Here is a tiny trained network, its code and every weight. The questions are about switching its units off for an input and a class, where a switched-off unit gives its printed mean instead of its output.

import numpy as np


def w(rows, s, z=0):
    codes = np.array(rows[::2]) - 128.0
    scale = np.full(codes.shape[1], s)
    scale[-1] = z or s
    return codes * scale


def norm(h):
    return h / np.sqrt((h * h).mean(-1, keepdims=True) + 1e-5)


def f(y):
    return np.maximum(y, 0)


def log_softmax(a):
    a = a - a.max(-1, keepdims=True)
    return a - np.log(np.exp(a).sum(-1, keepdims=True))


def net(x, mask):
    res = np.array(x, float).reshape(1, 8) / 4 @ E
    u = 0
    for l in range(2):
        y = f(norm(res) @ A[l][:, :-1].T + A[l][:, -1])
        res = res + np.where(mask[u : u + 13], y, B[l][:, -1]) @ B[l][:, :-1]
        u += 13
    return log_softmax(norm(res)[-1] @ U[:, :-1].T + U[:, -1])


A, B = {}, {}
E = w([
[47,38,96,144,176],'x0',
[170,37,105,83,24],'x1',
[177,64,187,134,137],'x2',
[2,163,159,115,85],'x3',
[202,110,29,109,80],'x4',
[202,42,105,61,53],'x5',
[152,71,188,115,125],'x6',
[92,120,134,209,80],'x7',
],0.0019)
A[0] = w([
[118,54,84,207,202,145],'L0N0',
[96,82,143,148,138,98],'L0N1',
[152,27,10,70,5,144],'L0N2',
[80,135,37,151,53,85],'L0N3',
[190,150,160,220,56,77],'L0N4',
[113,55,147,93,72,163],'L0N5',
[242,170,118,105,114,125],'L0N6',
[165,100,232,90,222,121],'L0N7',
[77,7,171,103,178,4],'L0N8',
[42,167,133,95,115,79],'L0N9',
[76,165,229,168,185,39],'L0N10',
[93,113,253,156,83,120],'L0N11',
[171,190,219,5,36,166],'L0N12',
],0.0043,0.0022)
B[0] = w([
[146,120,102,95,47,195],'L0N0',
[147,119,163,161,119,151],'L0N1',
[67,108,188,113,239,252],'L0N2',
[68,199,111,203,65,170],'L0N3',
[168,149,172,192,143,163],'L0N4',
[187,105,148,105,212,190],'L0N5',
[184,158,168,145,154,206],'L0N6',
[125,111,88,172,75,203],'L0N7',
[159,117,163,187,97,170],'L0N8',
[121,136,131,164,92,166],'L0N9',
[46,71,62,114,201,184],'L0N10',
[175,108,39,92,172,185],'L0N11',
[97,137,120,41,1,214],'L0N12',
],0.0048,0.0037)
A[1] = w([
[72,169,100,138,45,56],'L1N0',
[207,137,188,173,179,142],'L1N1',
[133,89,138,108,56,77],'L1N2',
[131,122,56,178,79,103],'L1N3',
[65,61,96,144,155,76],'L1N4',
[132,57,167,29,147,1],'L1N5',
[111,50,135,134,98,130],'L1N6',
[148,169,85,149,179,154],'L1N7',
[152,54,98,85,108,130],'L1N8',
[130,136,122,2,145,92],'L1N9',
[115,195,68,89,116,164],'L1N10',
[111,220,115,149,59,109],'L1N11',
[200,128,174,100,43,193],'L1N12',
],0.0058,0.0024)
B[1] = w([
[85,90,122,115,77,193],'L1N0',
[142,169,86,124,52,229],'L1N1',
[156,108,105,157,178,163],'L1N2',
[126,96,147,94,110,181],'L1N3',
[100,226,133,135,167,226],'L1N4',
[183,117,177,3,146,207],'L1N5',
[129,133,134,129,179,205],'L1N6',
[158,93,67,91,131,195],'L1N7',
[160,102,159,84,160,220],'L1N8',
[145,63,167,84,115,206],'L1N9',
[150,47,130,114,102,213],'L1N10',
[121,80,154,92,99,213],'L1N11',
[82,183,166,195,191,254],'L1N12',
],0.0055,0.0031)
U = w([
[134,162,123,134,113,1],'0',
[188,88,151,189,155,33],'1',
[199,224,176,191,71,143],'2',
[194,143,27,133,114,116],'3',
[34,154,84,161,212,155],'4',
[192,96,195,25,173,189],'5',
[51,115,113,101,8,171],'6',
],0.012,0.0077)

Each question gives the input, the list of numbers given to net, and the class t.
The units are the neurons (one row each of A and B). Each row of codes is followed by its name. A weight is (code - 128) times the scale printed after its matrix; where a second scale follows, it is the last column's (A, B and U).
mask holds one flag per neuron, layer by layer. A switched-off neuron (its flag False) gives its mean, the last column of its row in B, instead of its output. The means were averaged over made-up inputs and are rounded, as every weight is.
A unit's drop is (log p(t) with every unit on - log p(t) with that unit switched off) / (log p(t) with every unit on - log p(t) with every unit switched off).
The circuit of an input: a set's keep is (log p(t) with only the set's units on - log p(t) with every unit switched off) / (log p(t) with every unit on - log p(t) with every unit switched off). Starting from the 12 units with the biggest drops (on a tie, the unit counted first), units are removed one at a time, each time the one whose removal leaves the highest keep (on an exact tie, the one counted first), for as long as the keep stays at least 0.8.
circuit, biggest first: the units of the circuit, biggest drop first
top k neurons: the k neurons with the biggest drops, biggest first
k most important neurons of layer l: the k neurons of layer l with the biggest drops, biggest first
drop of u: that unit's drop, to one decimal
input [-5,-4,8,-4,3,-6,4,5], class 2: circuit, biggest first => L1N1
input [-3,0,-6,-1,4,5,-8,2], class 6: circuit, biggest first => L0N3; L1N0
input [-7,2,8,-1,-5,-7,-8,1], class 3: top 2 neurons => L0N2; L0N10
input [-4,-8,1,-6,2,-5,0,3], class 3: circuit, biggest first => L1N7; L0N2; L1N1
input [1,5,-2,8,-4,3,6,6], class 5: 2 most important neurons of layer 0 => L0N5; L0N11
input [-7,-3,3,-6,-5,1,-6,-8], class 2: top 2 neurons => L1N12; L0N6
input [6,-4,3,-7,-7,8,-8,0], class 1: top 3 neurons => L0N8; L1N5; L0N2
input [0,8,8,-4,-3,-8,4,-1], class 1: circuit, biggest first => L0N7; L0N2; L1N12
input [7,7,-4,-3,2,2,-8,1], class 4: circuit, biggest first => L0N2; L0N3
input [-8,-4,3,1,-6,-6,3,0], class 4: circuit, biggest first => L0N10; L1N5
input [-6,0,1,-3,4,-3,-5,-3], class 2: top 2 neurons => L0N6; L1N12
input [7,1,2,3,6,2,-3,6], class 4: top 2 neurons => L0N2; L0N3
input [-1,-2,8,1,3,1,-3,-4], class 2: top 3 neurons => L0N6; L0N10; L1N12
input [-1,1,2,5,-3,2,-2,-6], class 6: circuit, biggest first => L0N12
input [-1,2,-8,-1,4,-5,0,-4], class 6: 2 most important neurons of layer 0 => L0N3; L0N5
input [2,7,-7,3,6,-2,-1,7], class 4: top 2 neurons => L0N2; L0N12
input [0,1,7,0,-8,-6,6,0], class 4: 2 most important neurons of layer 0 => L0N10; L0N7
input [6,-4,-1,-7,-8,7,4,-3], class 1: drop of L0N11 => 0.1
input [-7,-8,3,-7,-2,3,-1,2], class 2: drop of L0N8 => 0.0
input [-3,-4,5,0,-2,-6,4,5], class 4: circuit, biggest first => L0N10
input [7,-4,-8,3,-2,-2,-7,5], class 6: drop of L0N9 => 0.1
input [3,-3,7,-8,-7,1,1,3], class 1: drop of L0N7 => 0.2
